Each row has a name. Each question is about the rows just above it.

Columns, left to right: Y V U L F C
-16	-10	-9	-23	13	0 : lan
-13	84	-5	-1	13	-56 : putu
5	-16	-25	-26	1	-65 : nolam
-7	15	27	29	0	75 : Bemog
45	-73	-2	17	-36	-26 : poz
-20	-5	-11	-26	15	-9 : Povo
-13	84	-5	-33	14	-4 : raku
-9	-5	-25	27 is in which column, read top down? : U
Which column holds this, read top down? -1	-26	29 : L

Columns, left to right: B T P M A N X R Q
42	-15	13	-13	8	49	7	-17	-10  todor
15	-20	52	45	-25	10	-57	3	-47  lan
37	13	81	33	-1	-6	-11	7	-34  putu
11	-36	23	39	12	-11	21	22	-55  raku
4	-18	36	7	-40	-26	-10	13	21  poz
-5	6	5	34	9	-17	-10	-1	-18  meda
-8	10	10	-29	-6	-16	-15	-13	10  gizo
-51	-19	45	-13	21	-6	-73	-25	-30  nolam
16	-61	-28	40	31	-28	19	-5	11  Bemog
-21	-27	1	6	-4	-12	-12	1	16  vozug
27	-13	16	55	6	-11	-23	-15	-29  Pimag
-6	21	31	-4 is in which column, read top down? : A
21	-18	10	-30 is in which column, read top down? : Q
Which column holds this, read top down? -57	-11	21	-10	-10	-15	-73	19 : X
Which column holds -1	-13 top down? : R

Columns, left to right: D G K W J S E H Z
2	1	-3	2	0	14	6	32	16 -> gizo
2	1	-3	2	0	14	6	32	23 -> putu
8	4	0	6	-1	9	3	7	7 -> lan
2	1	-3	4	0	14	6	32	16 -> vozug
0	-1	0 is in which column, read top down? : J
Which column holds 9	14 top down? : S
Which column holds this, read top down? 32	32 : H
Which column holds 2	6 top down? : W

Columns, left to right: vipo Zat Pogi bon
78	70	-20	-41 : raku
78	70	-10	-2 : poz
78	70	-12	-52 : Povo
Whose row is 78	70	-12	-52? : Povo
-41	-2 is in which column, read top down? : bon
-2	-52 is in which column, read top down? : bon

Columns, left to right: pudoz fuf pokiv tomur
-13	29	47	6 = Pimag
38	39	63	74 = Bemog
-37	-69	-40	-22 = nolam
21	27	-25	-26 = lan
-89	-78	-23	-2 = vozug
51	4	-80	-45 = Povo
-27	-76	-25	-42 = meda
Which column holds -37	21	-89	51 top down? : pudoz
Which column holds 39	-69	27	-78	4	-76 top down? : fuf

Columns, left to right: zam falu bol dovuv tegi
6	1	7	0	7 -> nolam
56	32	30	19	40 -> meda
12	8	-3	14	8 -> Bemog
6	1	57	0	7 -> gizo
16	11	-8	11	17 -> Povo
16	11	-8	26	20 -> lan
19	12	7	8	13 -> todor
Which column holds 11	26	8 top down? : dovuv
Which column holds 30	-3	57	-8	-8 top down? : bol
7	17	20 is in which column, read top down? : tegi
Which column holds this, read top down? 30	-3	57 : bol

Columns, left to right: Veno rem nute babi Mezuk degi
58	-66	44	37	28	-5 = Pimag
-70	-17	-2	8	-33	4 = vozug
28	5	30	-13	5	-6 = nolam
58	-66	-10	37	28	8 = meda
58	-66	-10	37	28	-5 = gizo
Which column holds -33	5 top down? : Mezuk
Which column holds this, read top down? -70	28 : Veno

Columns, left to right: gusu Lete pugib san Pona tevas kazi Tamo Goso gofi
66	-30	-37	1	-12	-6	14	-26	-27	-45 : raku
67	-10	-15	-2	-19	-5	54	-68	-18	-45 : lan
70	-35	-32	9	-12	-8	22	-36	-27	-43 : gizo
68	-32	-14	26	-7	-13	12	-55	-16	-32 : putu
74	-37	-28	18	-8	-11	11	-38	-24	-35 : vozug
69	-32	-14	27	-6	-13	12	-56	-16	-31 : meda
70	-33	-14	17	-6	-13	14	-58	-17	-31 : nolam
77	-21	-18	24	-13	-12	44	-65	-24	-39 : todor
70	-29	-32	9	-12	-8	22	-36	-27	-43 : Povo
68	-30	-33	8	-12	-8	20	-33	-27	-44 : poz
69	-29	-33	9	-12	-8	20	-34	-27	-44 : Bemog
70	-33	-14	28	-6	-13	14	-58	-17	-31 : Pimag
Which column holds this, read top down? -19	-12 : Pona
Which column holds -30	-10	-35	-32	-37	-32	-33	-21 top down? : Lete
Which column holds this, read top down? -16	-24	-16	-17	-24	-27	-27 : Goso
Which column holds -30	-10	-35	-32	-37	-32	-33	-21	-29	-30	-29 top down? : Lete
Which column holds -36	-55	-38	-56	-58	-65 top down? : Tamo
Which column holds this, read top down? -36	-55	-38	-56 : Tamo

Columns, left to right: Busos Sef mik tadu lod gok peva
-47	56	-57	-37	52	65	40 -> vozug
-47	56	-57	-37	52	52	40 -> poz
-5	56	-30	-6	66	-2	66 -> nolam
38	22	-41	32	-88	86	10 -> raku
50	-72	67	36	-72	-40	-11 -> gizo
Whose row is 50	-72	67	36	-72	-40	-11? : gizo
-30	-41	67 is in which column, read top down? : mik
Which column holds -37	-6 top down? : tadu
40	40	66	10 is in which column, read top down? : peva

Columns, left to right: zefum tupub rofab Duso
28	57	57	37 -> raku
28	57	44	37 -> nolam
-26	44	-59	-40 -> lan
57	-32	-16	-69 -> meda
-67	29	-68	54 -> gizo
-67	29	-68	-50 -> vozug
24	-9	18	15 -> Pimag
28	57	57	-50 -> putu
-52	64	40	46 -> Bemog
-16	-28	-41	41 -> todor
Which column holds this, read top down? 18	57	40 : rofab
44	-32	29	29	-9	57	64 is in which column, read top down? : tupub
Which column holds this, read top down? 37	37	-40	-69	54 : Duso
Which column holds -40	-69	54	-50	15	-50	46	41 top down? : Duso

Columns, left to right: boko tafip doda bod gava
-68	1	-28	-5	-38 : raku
48	-48	47	-18	-27 : poz
48	-48	47	-5	-27 : nolam
Which column holds this, read top down? -27	-27 : gava
Which column holds this, read top down? -5	-18 : bod
Which column holds 48	48 top down? : boko
Which column holds this, read top down? -68	48 : boko
Which column holds 1	-48 top down? : tafip

